118  122  121  138  136  127  127  128
124  120  121  132  110  131  120  117
125  120  122  134  114  127  116  123
150  128  136  122  116  119  105  130
112  126  122  132  101  136  125  130
125  120  122  136  120  126  116  124
131  120  124  136  145  121  123  121
119  122  122  137  126  128  124  127
133  120  125  137  144  119  117  124
121  135  132  131  143  124  131  148
114  131  127  130  106  133  124  142
114  124  122  137  122  130  125  132
135  118  124  134  131  122  116  116
Indices start at 1.
What is the entry at row 2, column 2?
A: 120
What is the top-left entry?
A: 118
The entry at row 1, column 3: 121
What is the bottom-right entry?
A: 116
What is the entry in row 3 and column 1?
A: 125
What is the entry in row 1 and column 2?
A: 122
What is the entry at row 3, column 2?
A: 120
What is the entry at row 2, column 1?
A: 124
The top-right entry -> 128
The bottom entry of the column that holds the largest entry: 135
The entry just right of the smallest entry -> 136
The bottom entry of the column that holds the smallest entry is 131
The entry directly below the largest entry: 112
What is the entry in row 3 and column 3?
A: 122
The entry directly above the smallest entry is 116
The entry directly below the smallest entry -> 120
What is the entry just right of the largest entry?
A: 128
The largest entry is 150

x =
[[126 138 135 130 115 128 123 118 126 119 128 129 131 131 130 130]
 [122 133 127 125 119 108 125 116 128 132 137 124 138 127 122 139]
 [127 128 140 130 131 127 124 137 134 125 128 123 138 124 134 120]
 [119 149 121 127 128 126 121 129 144 120 132 137 112 116 112 116]
 [116 128 138 122 139 112 111 118 134 132 136 131 150 123 123 128]
 [133 119 122 130 112 133 131 118 111 138 136 115 132 138 151 136]
 [141 136 128 126 118 140 143 126 120 129 120 113 118 140 119 139]
 [125 125 134 143 136 137 130 132 126 119 116 138 142 121 136 124]
 [138 129 141 126 132 126 124 127 134 120 117 119 138 134 129 129]
 [124 120 134 127 143 126 115 119 125 124 130 133 127 134 130 117]
 [125 121 113 116 116 139 135 127 134 137 124 128 104 118 117 122]
 [116 145 117 124 114 117 135 128 129 122 133 111 119 122 113 139]]
Counting starts at 1.
The entry just left of the largest entry: 138
Report the entry just left of the smallest entry.
A: 128
Report the entry in row 3 and column 1.
A: 127
The top-left entry is 126
Report the entry in the top-right corner.
A: 130
Report the entry in the bottom-right corner.
A: 139
The top entry of the column that holds the smallest entry -> 131
The bottom entry of the column that holds the largest entry: 113
The entry directly below the smallest entry: 119
Report the entry in the bottom-left corner.
A: 116
The entry at row 1, column 2 -> 138
Report the entry in row 2 and column 3.
A: 127
The minimum is 104
Report the entry just right of the largest entry.
A: 136
Report the entry at row 1, column 3.
A: 135
Report the entry in row 2 and column 2.
A: 133
Report the top entry of the column that holds the largest entry.
A: 130
Report the entry in row 3 and column 3.
A: 140

Questions about the grid below.
1) Report the second entry on the main diagonal.
2) Report the top-left entry.
3) Report the entry just right of the smallest entry.
4) Report the smallest entry.
5) Report the bottom-right entry.
6) Report the entry at the centre.
7) Report the entry directly below the smallest entry.
8) Report the third entry on the main diagonal.
[[139 118 127 133 134 131 116 134 130 126 137 116 135]
 [132 130 132 129 131 123 107 138 128 123 130 109 130]
 [131 123 128 114 120 127 119 127 128 132 138 112 147]
 [131 124 134 119 130 133 116 129 141 129 129 114 136]
 [119 123 128 129 120 114 114 130 124 135 133 113 147]
 [136 122 131 126 127 136 112 120 134 131 141 117 133]
 [133 123 131 126 133 131 112 143 134 126 128 127 141]
 [138 117 127 132 134 124 110 140 133 124 129 122 133]
 [137 127 139 122 123 141 120 125 139 130 123 117 144]
 [129 118 133 123 129 127 114 126 124 128 138 117 138]
 [130 123 144 138 130 131 121 135 128 127 127 109 137]
 [145 116 138 125 128 116 106 145 129 118 127 118 119]
 [129 124 137 133 129 123 117 133 121 126 128 108 139]
 [140 123 131 129 134 130 108 141 124 122 134 125 135]
 [131 121 138 125 132 130 114 135 138 126 127 117 131]]
1) 130
2) 139
3) 145
4) 106
5) 131
6) 110
7) 117
8) 128

Questions about the row below.
1) Give the entry just left of 121.
2) Give the entry just right of 144.
[130 127 131 129 133 115 121 104 122 126 144 107 128]
1) 115
2) 107

Read these off the table that follows.
1) Read off the top-right entry.
2) Read off the top-left entry.
3) Read off the bottom-left entry.
4) Read off the last entry, reading row by row.
5) Read off the second entry on the main diagonal.
[[125 153 125  99  99 134 141 150]
 [128 128 128 128 128 128 128 128]
 [125 152 125 100  99 134 140 150]
 [125 153 125  99  99 134 141 150]
 [125 152 125 100  99 134 141 150]
 [125 152 125 100 100 134 140 150]
 [125 151 125 101 100 134 140 149]
 [130 104 130 157 156 123 115 107]
 [131 104 130 157 156 123 115 106]
 [130 105 129 156 154 123 116 108]
 [125 152 125 100  99 134 141 150]
 [125 152 125 100 100 134 140 149]
 [128 128 128 128 128 128 128 128]]
1) 150
2) 125
3) 128
4) 128
5) 128

W =
[[113 126 134 120 128 123 136 136 117 136 141 135]
 [105 115 141 102 135 136 117 134 124 118 121 114]
 [131 134 121 124 135 134 119 134 121 130 127 129]
 [136 139 120 125 140 141 116 137 123 131 126 129]]
Counting starts at 1.
The entry at row 3, column 1: 131
Report the entry at row 2, column 3.
Answer: 141
Report the bottom-right entry.
Answer: 129
Report the entry at row 1, column 3.
Answer: 134
Report the entry in the top-left corner.
Answer: 113
The bottom-left entry: 136
The entry in row 2 and column 1 -> 105
Report the entry directly above 119.
Answer: 117
Report the top entry of the column that holds the smallest entry.
Answer: 120
Report the entry in row 2 and column 2.
Answer: 115
Report the top-right entry.
Answer: 135
Report the bottom entry of the column that holds the smallest entry.
Answer: 125
The entry directly above 140 -> 135
Report the entry just right of the smallest entry.
Answer: 135
The entry in row 1 and column 2 -> 126
Report the entry just right of 130.
Answer: 127

Read these off the grid that follows. Rows and columns are numbered from 1.
1) What is the bottom-left entry?
2) What is the entry in row 2 and column 2?
3) What is the entry directly above the centre entry?
4) What is the top-left entry?
5) What is the entry in the top-right corner?
6) What is the entry at row 1, column 2?
[[141 134 146 128 105]
 [128 121 153 119 109]
 [125 133 150 120 105]]
1) 125
2) 121
3) 146
4) 141
5) 105
6) 134

Read these off the row that follows.
1) Which number is the entry just right of 118?
2) Which number is the 1st entry from the left?
3) Which number is the 3rd-last entry?
4) Which number is the second smallest entry?
5) Which number is the entry just left of the centre entry?
6) Which number is the entry at the centre?
[117, 111, 124, 125, 157, 138, 140, 112, 124, 144, 118, 136, 136]
1) 136
2) 117
3) 118
4) 112
5) 138
6) 140
